Here is a tiny trained network, its code and every weight. The questions are about switching its units off for an input and a target symbol, where a switched-off unit gives its printed mean instead of its output.

import numpy as np


def w(rows, s, z=0):
    codes = np.array(rows[::2]) - 128.0
    scale = np.full(codes.shape[1], s)
    scale[-1] = z or s
    return codes * scale


def f(y):
    return np.maximum(y, 0)


def softmax(a):
    e = np.exp(a - a.max(-1, keepdims=True))
    return e / e.sum(-1, keepdims=True)


def log_softmax(a):
    a = a - a.max(-1, keepdims=True)
    return a - np.log(np.exp(a).sum(-1, keepdims=True))


def net(x, mask):
    ids = ['αγδεζηθμπσψ'.index(c) for c in x.split()]
    T = len(ids)
    res = E[ids] + P[:T]
    u = 0
    for l in range(3):
        q, k, v = (res @ M[l].T for M in (Q, K, V))
        z = softmax(np.where(np.tri(T) > 0, q @ k.T / 3**0.5, -1e9)) @ v
        res = res + np.where(mask[u], z, O[l][:, -1]) @ O[l][:, :-1]
        u += 1
        y = f(res @ A[l][:, :-1].T + A[l][:, -1])
        res = res + np.where(mask[u : u + 4], y, B[l][:, -1]) @ B[l][:, :-1]
        u += 4
    return log_softmax(res[-1] @ U[:, :-1].T + U[:, -1])


Q, K, V, O, A, B = {}, {}, {}, {}, {}, {}
E = w([
[52,156,100,105,131],'α',
[153,171,154,123,120],'γ',
[179,131,131,121,195],'δ',
[82,123,160,135,143],'ε',
[251,82,108,194,164],'ζ',
[125,204,159,110,119],'η',
[135,49,154,128,72],'θ',
[201,172,202,186,150],'μ',
[89,208,189,166,168],'π',
[136,134,104,222,133],'σ',
[31,13,191,143,90],'ψ',
],0.022)
P = w([
[158,150,172,54,72],'0',
[163,147,183,65,84],'1',
[145,134,204,87,85],'2',
[140,134,190,100,103],'3',
[137,130,178,120,118],'4',
[136,131,176,136,132],'5',
[125,132,166,152,147],'6',
[115,123,152,174,168],'7',
[105,128,148,184,178],'8',
[107,124,132,219,204],'9',
[106,125,116,253,225],'10',
[103,130,106,253,219],'11',
[155,114,107,197,221],'12',
],0.0056)
Q[0] = w([
[90,98,9,107,204],'L0H0',
[108,143,69,85,129],'L0H0',
[103,64,19,72,146],'L0H0',
],0.011)
K[0] = w([
[155,118,111,25,92],'L0H0',
[195,131,225,66,86],'L0H0',
[140,201,40,93,1],'L0H0',
],0.0088)
V[0] = w([
[1,159,149,211,82],'L0H0',
[157,167,179,163,153],'L0H0',
[85,95,96,40,123],'L0H0',
],0.005)
O[0] = w([
[93,198,216,76,34,175],'L0H0',
[228,120,126,181,123,216],'L0H0',
[91,10,39,111,128,1],'L0H0',
],0.011,0.004)
A[0] = w([
[166,92,162,1,148,252],'L0N0',
[164,121,125,157,135,94],'L0N1',
[95,176,121,171,102,167],'L0N2',
[175,183,166,137,225,121],'L0N3',
],0.0069,0.0043)
B[0] = w([
[159,139,103,210,254,161],'L0N0',
[126,140,80,29,61,165],'L0N1',
[93,152,137,238,111,189],'L0N2',
[170,192,122,103,194,254],'L0N3',
],0.0077,0.0095)
Q[1] = w([
[135,113,127,3,127],'L1H0',
[224,172,247,149,134],'L1H0',
[123,129,215,248,119],'L1H0',
],0.007)
K[1] = w([
[143,177,191,114,134],'L1H0',
[75,174,77,206,202],'L1H0',
[98,107,195,254,108],'L1H0',
],0.0062)
V[1] = w([
[136,156,148,22,106],'L1H0',
[123,188,188,160,185],'L1H0',
[162,75,87,254,62],'L1H0',
],0.0076)
O[1] = w([
[254,124,61,138,180,63],'L1H0',
[84,99,120,134,149,247],'L1H0',
[153,137,108,48,74,173],'L1H0',
],0.011,0.013)
A[1] = w([
[118,56,162,77,167,175],'L1N0',
[92,108,185,103,158,3],'L1N1',
[180,2,161,204,40,157],'L1N2',
[133,185,142,184,119,105],'L1N3',
],0.0066,0.0021)
B[1] = w([
[126,50,119,216,148,160],'L1N0',
[227,137,179,251,69,177],'L1N1',
[135,107,105,2,128,179],'L1N2',
[157,150,41,137,80,255],'L1N3',
],0.0087,0.0063)
Q[2] = w([
[184,138,79,92,186],'L2H0',
[68,126,254,115,189],'L2H0',
[51,173,13,210,201],'L2H0',
],0.008)
K[2] = w([
[144,102,82,147,164],'L2H0',
[4,78,97,186,142],'L2H0',
[125,126,142,100,164],'L2H0',
],0.012)
V[2] = w([
[85,177,213,29,160],'L2H0',
[130,254,73,66,149],'L2H0',
[121,181,196,79,184],'L2H0',
],0.0083)
O[2] = w([
[169,97,77,169,207,164],'L2H0',
[107,162,192,78,157,1],'L2H0',
[244,132,137,116,150,235],'L2H0',
],0.011,0.0023)
A[2] = w([
[168,172,92,159,153,4],'L2N0',
[149,162,13,110,62,32],'L2N1',
[119,254,72,185,102,12],'L2N2',
[226,112,67,86,141,1],'L2N3',
],0.0079,0.0034)
B[2] = w([
[147,36,139,90,77,172],'L2N0',
[88,90,145,165,90,146],'L2N1',
[135,71,162,85,147,246],'L2N2',
[88,162,9,174,90,153],'L2N3',
],0.013,0.012)
U = w([
[46,148,95,77,151,241],'α',
[112,140,121,92,119,94],'γ',
[113,111,100,93,175,150],'δ',
[110,205,141,194,108,66],'ε',
[130,190,85,108,81,239],'ζ',
[104,123,128,67,146,182],'η',
[96,75,99,7,123,178],'θ',
[156,92,126,33,105,83],'μ',
[112,91,175,106,156,2],'π',
[81,175,149,69,55,199],'σ',
[130,105,121,102,72,57],'ψ',
],0.011,0.0052)

Each question gives the input, a string of symbols that net reads in full, and the target symbol t.
The units are the heads (3 rows each of Q, K, V and O) and the neurons (one row each of A and B). Each row of codes is followed by its name. A weight is (code - 128) times the scale printed after its matrix; where a second scale follows, it is the last column's (O, A, B and U).
mask holds one flag per unit, layer by layer, with each layer's heads first. A switched-off unit (its flag False) gives its mean, the last column of its rows in O or B, instead of its output. The means were averaged over made-up inputs and are rounded, as every weight is.
A unit's drop is (log p(t) with every unit on - log p(t) with that unit switched off) / (log p(t) with every unit on - log p(t) with every unit switched off).
The circuit of an input: a set's keep is (log p(t) with only the set's units on - log p(t) with every unit switched off) / (log p(t) with every unit on - log p(t) with every unit switched off). Starting from the 12 units with the biggest drops (on a tie, the unit counted first), units are removed one at a time, each time the one whose removal leaves the highest keep (on an exact tie, the one counted first), for as long as the keep stays at least 0.8.
circuit, biggest first: the units of the circuit, biggest drop first
most important unit: the unit with the biggest drop
top k neurons: the k neurons with the biggest drops, biggest first
top k neurons in layer l: the k neurons of layer l with the biggest drops, biggest first
input γ μ μ σ ζ ζ μ σ μ α σ π, target σ: most important unit => L1H0
input σ ψ θ θ θ α α σ ζ π μ, target π: top 2 neurons => (L2N2 L0N2)
input ζ σ ζ, target σ: circuit, biggest first => (L2H0 L0H0)
input ζ ζ μ, target μ: circuit, biggest first => (L0N3 L2N0 L0H0)
input μ δ γ γ δ ψ, target ψ: circuit, biggest first => (L2H0 L1N1)
input ζ σ ψ ζ σ δ, target δ: top 3 neurons in layer 1 => (L1N3 L1N0 L1N2)
input δ γ π μ σ σ σ σ π, target σ: circuit, biggest first => (L0N3 L0H0 L2H0)
input ε ε ψ θ θ, target ψ: circuit, biggest first => (L2H0 L0N3)
input θ γ ψ ζ σ π σ ψ μ σ ψ ψ π, target ψ: top 2 neurons in layer 2 => (L2N2 L2N1)
input ψ σ θ ζ σ η ε μ γ μ σ α θ, target σ: top 3 neurons => (L0N2 L2N2 L1N2)
input ζ π μ, target π: circuit, biggest first => (L1H0 L2N0)
input δ π π π σ, target σ: top 2 neurons => (L0N2 L1N3)
input ψ μ ζ ε δ, target δ: circuit, biggest first => (L1H0 L0N0)
input γ σ θ γ ε δ σ ε δ ζ ζ, target ζ: circuit, biggest first => (L2N2 L2N3 L0N1)
input σ δ η ψ δ σ ζ μ, target σ: top 3 neurons => (L0N2 L0N0 L0N1)
input δ θ δ ζ ζ, target ζ: circuit, biggest first => (L2N2 L2N3)
input α δ σ, target σ: circuit, biggest first => (L1H0 L2H0)
input π π μ η σ ψ α ψ ψ δ σ, target ψ: most important unit => L1H0
input δ η δ μ η, target μ: top 2 neurons => (L1N3 L2N2)
input α π ψ ζ ψ μ μ π η ε σ θ, target σ: top neuron in layer 1 => (L1N2)
input μ ε σ σ ζ θ γ σ ψ ζ γ, target ψ: top 2 neurons in layer 0 => (L0N2 L0N1)
input η ψ θ, target ψ: top 2 neurons => (L0N0 L1N0)
input η γ ψ η, target ψ: top 2 neurons in layer 0 => (L0N0 L0N1)
